Below is a small trained network, with its code and all its weights. Each question gives an input and a class and asks what happens when units are switched off, that is, made to give their printed mean instead of their output.

import numpy as np


def w(rows, s, z=0):
    codes = np.array(rows[::2]) - 128.0
    scale = np.full(codes.shape[1], s)
    scale[-1] = z or s
    return codes * scale


def f(y):
    return np.maximum(y, 0)


def log_softmax(a):
    a = a - a.max(-1, keepdims=True)
    return a - np.log(np.exp(a).sum(-1, keepdims=True))


def net(x, mask):
    res = np.array(x, float).reshape(1, 8) / 4 @ E
    y = f(res @ A[0][:, :-1].T + A[0][:, -1])
    res = res + np.where(mask, y, B[0][:, -1]) @ B[0][:, :-1]
    return log_softmax(res[-1] @ U[:, :-1].T + U[:, -1])


A, B = {}, {}
E = w([
[183,197,93,71,174,87,62,36,124],'x0',
[102,88,229,167,145,55,65,132,238],'x1',
[131,130,126,128,121,139,120,134,135],'x2',
[113,125,129,123,133,121,141,107,130],'x3',
[222,82,145,83,12,77,161,112,133],'x4',
[123,126,131,128,123,124,125,127,120],'x5',
[117,129,135,122,129,128,139,108,129],'x6',
[129,128,116,129,151,105,146,137,129],'x7',
],0.011)
A[0] = w([
[62,94,173,220,119,122,136,194,112,177],'n0',
[115,183,52,154,183,223,156,129,86,184],'n1',
[183,59,168,125,48,11,111,115,214,94],'n2',
[56,193,47,115,147,196,154,159,49,190],'n3',
[178,121,69,60,60,129,186,138,86,134],'n4',
[212,242,84,89,146,65,33,30,117,199],'n5',
[70,37,152,162,107,159,202,183,110,254],'n6',
[2,121,176,145,201,121,57,181,226,157],'n7',
[216,142,59,77,44,111,171,121,60,142],'n8',
[165,117,125,112,76,144,193,71,69,144],'n9',
[207,134,72,30,104,135,149,80,103,161],'n10',
],0.0068,0.0048)
B[0] = w([
[99,119,81,206,97,103,142,103,177,217],'n0',
[174,139,44,78,98,59,137,50,116,226],'n1',
[219,186,48,118,69,60,107,82,112,229],'n2',
[205,183,79,106,35,69,150,79,131,236],'n3',
[81,71,168,181,152,171,179,178,120,199],'n4',
[41,38,72,74,170,84,48,107,126,250],'n5',
[186,136,117,254,77,183,244,152,148,242],'n6',
[23,106,110,159,137,159,69,109,137,252],'n7',
[86,41,149,156,149,166,182,132,125,215],'n8',
[132,98,151,152,142,172,157,133,127,185],'n9',
[99,66,111,155,97,135,139,158,91,207],'n10',
],0.0081,0.012)
U = w([
[240,248,90,184,41,104,185,94,172,150],'0',
[49,33,123,198,153,159,122,151,136,223],'1',
[197,162,90,51,107,33,75,70,65,139],'2',
[68,163,165,123,254,118,17,130,156,43],'3',
[199,98,211,171,128,212,214,222,89,6],'4',
],0.0069,0.0023)

Each question gives the input, the list of numbers given to net, and the class t.
The units are the neurons (one row each of A and B). Each row of codes is followed by its name. A weight is (code - 128) times the scale printed after its matrix; where a second scale follows, it is the last column's (A, B and U).
mask holds one flag per neuron, in row order. A switched-off neuron (its flag False) gives its mean, the last column of its row in B, instead of its output. The means were averaged over made-up inputs and are rounded, as every weight is.
A unit's drop is (log p(t) with every unit on - log p(t) with that unit switched off) / (log p(t) with every unit on - log p(t) with every unit switched off).
The circuit of an input: a set's keep is (log p(t) with only the set's units on - log p(t) with every unit switched off) / (log p(t) with every unit on - log p(t) with every unit switched off). Starting from all 11 units, units are removed one at a time, each time the one whose removal leaves the highest keep (on an exact tie, the one counted first), for as long as the keep stays at least 0.8.
units of the circuit, in order: the units of the circuit, biggest drop first
most important unit: the unit with the biggest drop
top k neurons: the k neurons with the biggest drops, biggest first
drop when u is switched off: that unit's drop, to one decimal
input [-8,7,3,7,3,0,3,2], class 0: most important unit	n2
input [1,7,-6,-5,-6,0,4,-5], class 3: units of the circuit, in order	(n6; n8)
input [1,6,-3,3,8,0,3,2], class 2: top 2 neurons	(n6; n0)
input [6,-8,8,2,3,2,4,-3], class 1: top 2 neurons	(n8; n4)
input [8,1,2,-8,-6,4,-2,-3], class 3: top 2 neurons	(n2; n5)
input [1,-1,-1,0,-5,0,-6,2], class 2: units of the circuit, in order	(n6; n1)
input [6,2,5,-3,-1,1,-3,1], class 3: units of the circuit, in order	(n3; n1; n6)
input [7,8,-1,-8,0,1,2,-8], class 3: units of the circuit, in order	(n3; n6)
input [4,1,-1,-2,-8,0,7,7], class 3: top 2 neurons	(n2; n7)
input [-7,0,6,5,-7,-2,-1,4], class 0: top 3 neurons	(n3; n5; n6)
input [4,6,2,1,0,1,3,-1], class 3: top 3 neurons	(n3; n1; n7)
input [5,0,6,4,-7,-8,5,2], class 2: top 4 neurons	(n1; n3; n4; n8)
input [-2,8,-5,7,2,6,-2,3], class 0: top 2 neurons	(n2; n5)
input [-7,4,4,-1,8,-5,-6,6], class 0: units of the circuit, in order	(n2)
input [7,4,-6,1,-1,6,-8,-1], class 3: top 3 neurons	(n3; n1; n5)
input [3,-8,3,1,-1,5,-7,2], class 2: top 3 neurons	(n3; n1; n6)
input [7,7,4,5,-1,0,-6,-7], class 3: drop when n7 is switched off	0.1
input [-6,-2,7,-1,3,-6,3,2], class 4: drop when n8 is switched off	0.0
input [-7,-6,-6,-5,1,2,-5,-4], class 4: drop when n4 is switched off	0.9
input [2,3,-4,-1,-3,-6,2,5], class 3: most important unit	n6
input [2,-6,7,3,-8,-5,8,-4], class 2: drop when n6 is switched off	0.2
